Below are the code and all the weights of a small trained network. Each question names an input and a target symbol and asks about switching units off, where a switched-off unit gives its printed mean instead of its output.

import numpy as np


def w(rows, s, z=0):
    codes = np.array(rows[::2]) - 128.0
    scale = np.full(codes.shape[1], s)
    scale[-1] = z or s
    return codes * scale


def softmax(a):
    e = np.exp(a - a.max(-1, keepdims=True))
    return e / e.sum(-1, keepdims=True)


def log_softmax(a):
    a = a - a.max(-1, keepdims=True)
    return a - np.log(np.exp(a).sum(-1, keepdims=True))


def net(x, mask):
    ids = ['ΘΛΞΦεημτ'.index(c) for c in x.split()]
    T = len(ids)
    res = E[ids] + P[:T]
    u = 0
    for l in range(2):
        r = res
        for j in range(3):
            rows = slice(3 * j, 3 * j + 3)
            q, k, v = (r @ M[l][rows].T for M in (Q, K, V))
            z = softmax(np.where(np.tri(T) > 0, q @ k.T / 3**0.5, -1e9)) @ v
            o = O[l][rows]
            res = res + np.where(mask[u + j], z, o[:, -1]) @ o[:, :-1]
        u += 3
    return log_softmax(res[-1] @ U[:, :-1].T + U[:, -1])


Q, K, V, O = {}, {}, {}, {}
E = w([
[87,47,120,48,138,124,180,144],'Θ',
[101,126,136,51,38,175,160,70],'Λ',
[165,52,126,148,142,167,116,249],'Ξ',
[175,107,124,212,159,196,100,92],'Φ',
[200,109,68,89,209,148,66,90],'ε',
[159,112,37,142,126,114,139,117],'η',
[17,57,82,137,140,91,154,86],'μ',
[108,166,96,99,129,214,119,119],'τ',
],0.012)
P = w([
[136,139,152,169,136,125,142,137],'0',
[166,65,72,130,86,176,56,131],'1',
[94,76,56,176,173,163,126,142],'2',
[137,120,214,68,139,93,102,146],'3',
[150,135,180,147,46,157,53,72],'4',
[107,108,11,121,177,123,116,186],'5',
[67,145,175,187,194,119,109,211],'6',
[160,121,173,116,59,119,85,115],'7',
[125,74,54,223,95,150,123,165],'8',
],0.012)
Q[0] = w([
[138,50,106,102,170,201,35,173],'L0H1',
[150,129,165,132,121,82,227,146],'L0H1',
[176,100,85,118,118,141,142,119],'L0H1',
[128,84,94,169,91,187,72,149],'L0H2',
[111,115,124,162,66,148,83,58],'L0H2',
[95,98,12,144,139,196,156,122],'L0H2',
[201,179,255,126,94,62,105,101],'L0H3',
[117,66,134,163,113,219,92,122],'L0H3',
[161,107,51,150,58,119,125,114],'L0H3',
],0.0094)
K[0] = w([
[115,217,191,215,99,134,175,176],'L0H1',
[181,64,142,65,186,136,21,154],'L0H1',
[136,91,115,179,143,115,183,152],'L0H1',
[82,213,102,166,189,88,116,104],'L0H2',
[76,150,73,158,193,164,212,140],'L0H2',
[126,209,252,155,170,33,187,169],'L0H2',
[127,16,1,119,73,162,91,116],'L0H3',
[114,204,120,159,152,158,199,135],'L0H3',
[71,92,124,113,238,58,189,145],'L0H3',
],0.0081)
V[0] = w([
[88,121,110,129,98,173,197,121],'L0H1',
[47,150,141,135,130,143,129,165],'L0H1',
[137,172,75,109,139,71,154,120],'L0H1',
[104,108,163,99,99,114,247,148],'L0H2',
[143,142,77,72,155,131,105,86],'L0H2',
[161,140,201,55,157,173,101,168],'L0H2',
[136,128,182,146,34,177,96,130],'L0H3',
[133,61,149,181,149,121,162,149],'L0H3',
[122,138,145,174,104,157,114,62],'L0H3',
],0.011)
O[0] = w([
[170,117,185,123,66,77,151,144,159],'L0H1',
[93,152,145,183,62,140,171,140,109],'L0H1',
[151,124,147,128,162,160,147,163,25],'L0H1',
[196,116,244,124,133,128,130,168,4],'L0H2',
[115,75,66,129,166,168,205,86,172],'L0H2',
[125,103,173,183,145,164,81,32,148],'L0H2',
[169,133,128,106,71,77,100,77,112],'L0H3',
[85,162,169,88,137,137,57,165,191],'L0H3',
[105,103,100,89,110,39,129,113,126],'L0H3',
],0.011,0.0045)
Q[1] = w([
[149,157,143,172,105,141,196,110],'L1H1',
[118,207,172,102,152,131,133,71],'L1H1',
[129,208,193,143,172,91,179,107],'L1H1',
[142,95,184,139,123,96,132,191],'L1H2',
[127,104,135,81,187,223,122,161],'L1H2',
[127,90,142,104,69,170,92,165],'L1H2',
[154,176,109,76,170,1,160,143],'L1H3',
[86,141,122,117,97,166,189,145],'L1H3',
[151,131,166,154,166,195,165,110],'L1H3',
],0.0071)
K[1] = w([
[106,151,70,155,200,164,104,89],'L1H1',
[175,194,54,64,119,96,77,49],'L1H1',
[126,155,29,57,56,181,97,131],'L1H1',
[72,88,167,124,89,91,125,83],'L1H2',
[77,97,134,120,234,66,100,177],'L1H2',
[123,162,120,183,172,189,172,185],'L1H2',
[75,131,130,115,2,128,190,92],'L1H3',
[86,123,103,131,154,156,143,86],'L1H3',
[136,96,79,63,135,141,134,140],'L1H3',
],0.0057)
V[1] = w([
[161,113,170,98,126,114,93,46],'L1H1',
[132,179,116,133,136,157,86,175],'L1H1',
[116,137,62,137,164,170,113,50],'L1H1',
[125,141,84,59,42,51,146,154],'L1H2',
[84,64,148,166,72,115,160,51],'L1H2',
[159,129,93,187,67,248,162,165],'L1H2',
[180,171,145,86,76,74,120,188],'L1H3',
[254,28,113,114,207,133,181,131],'L1H3',
[92,55,86,58,188,109,170,166],'L1H3',
],0.0073)
O[1] = w([
[107,64,134,130,166,170,68,164,148],'L1H1',
[121,158,89,187,124,99,150,95,134],'L1H1',
[146,75,87,154,189,114,130,146,184],'L1H1',
[169,119,113,135,129,189,167,117,92],'L1H2',
[183,94,167,94,146,108,107,175,122],'L1H2',
[155,104,159,160,138,48,141,1,128],'L1H2',
[85,149,136,178,68,198,147,98,2],'L1H3',
[55,119,171,160,202,139,172,70,192],'L1H3',
[138,160,157,70,189,144,161,115,214],'L1H3',
],0.0096,0.0045)
U = w([
[60,183,201,129,141,134,59,113,112],'Θ',
[96,87,212,136,158,233,120,179,152],'Λ',
[93,136,89,118,86,82,85,167,4],'Ξ',
[156,183,106,90,141,167,140,255,105],'Φ',
[179,110,144,132,142,70,147,134,193],'ε',
[74,118,87,166,144,192,187,119,83],'η',
[145,190,111,132,122,151,204,156,135],'μ',
[239,63,152,146,98,116,173,125,241],'τ',
],0.0051,0.0022)

Each question gives the input, a string of symbols that net reads in full, and the target symbol t.
The units are the heads (3 rows each of Q, K, V and O). Each row of codes is followed by its name. A weight is (code - 128) times the scale printed after its matrix; where a second scale follows, it is the last column's (O and U).
mask holds one flag per head, layer by layer. A switched-off head (its flag False) gives its mean, the last column of its rows in O, instead of its output. The means were averaged over made-up inputs and are rounded, as every weight is.
A unit's drop is (log p(t) with every unit on - log p(t) with that unit switched off) / (log p(t) with every unit on - log p(t) with every unit switched off).
The circuit of an input: a set's keep is (log p(t) with only the set's units on - log p(t) with every unit switched off) / (log p(t) with every unit on - log p(t) with every unit switched off). Starting from all 6 units, units are removed one at a time, each time the one whose removal leaves the highest keep (on an exact tie, the one counted first), for as long as the keep stays at least 0.8.
circuit, biggest first: the units of the circuit, biggest drop first
unit that matters most: the unit with the biggest drop
heads that matter: for each layer, one digit per head in row order, 1 if its drop is at least 0.15 and else 0, layers parted by /
input Ξ ε Λ, target Θ: heads that matter -> 011 / 010
input μ ε η, target μ: circuit, biggest first -> [L0H2; L1H1; L1H2; L1H3]
input μ ε ε Λ, target η: heads that matter -> 010 / 010
input Λ ε Ξ Φ ε η μ ε Λ, target Φ: circuit, biggest first -> [L0H2; L0H3]
input Θ ε Ξ, target Θ: heads that matter -> 011 / 110
input ε Φ τ Θ Φ ε Ξ ε Ξ, target Θ: heads that matter -> 011 / 010
input ε ε Φ η Λ ε, target ε: heads that matter -> 011 / 111
input τ Φ Λ Λ Λ ε, target τ: circuit, biggest first -> [L0H3; L1H2; L0H2]
input ε ε μ Ξ Λ ε, target Θ: unit that matters most -> L0H2
input Θ μ Φ μ Φ Ξ Ξ Ξ μ, target Θ: circuit, biggest first -> [L0H2; L0H3; L1H1]
input ε ε Λ ε Ξ μ Ξ, target ε: heads that matter -> 011 / 111
input Λ Θ Θ, target Λ: circuit, biggest first -> [L0H2; L1H1; L1H3]
input Φ μ ε Λ ε ε Λ ε, target Φ: heads that matter -> 001 / 011
input Φ ε Ξ Ξ, target η: circuit, biggest first -> [L0H2]
input μ Ξ ε Λ Ξ, target μ: heads that matter -> 010 / 100
input Λ η ε Λ, target Λ: heads that matter -> 101 / 111
input Λ ε ε, target Λ: heads that matter -> 010 / 111
input Λ ε η ε Λ ε η Φ ε, target Λ: circuit, biggest first -> [L0H3; L1H1; L0H2; L1H3]
input ε Ξ ε Ξ Λ Λ, target ε: circuit, biggest first -> [L0H2; L1H3; L1H1; L1H2]
input Λ Ξ μ, target τ: unit that matters most -> L0H3
input μ μ η ε Θ, target μ: circuit, biggest first -> [L0H2; L1H1; L1H2; L1H3]
input ε ε ε τ Φ, target η: heads that matter -> 110 / 100
input Θ Θ Λ, target Λ: circuit, biggest first -> [L0H2; L1H3]
input ε ε Ξ Ξ Φ, target ε: heads that matter -> 010 / 111
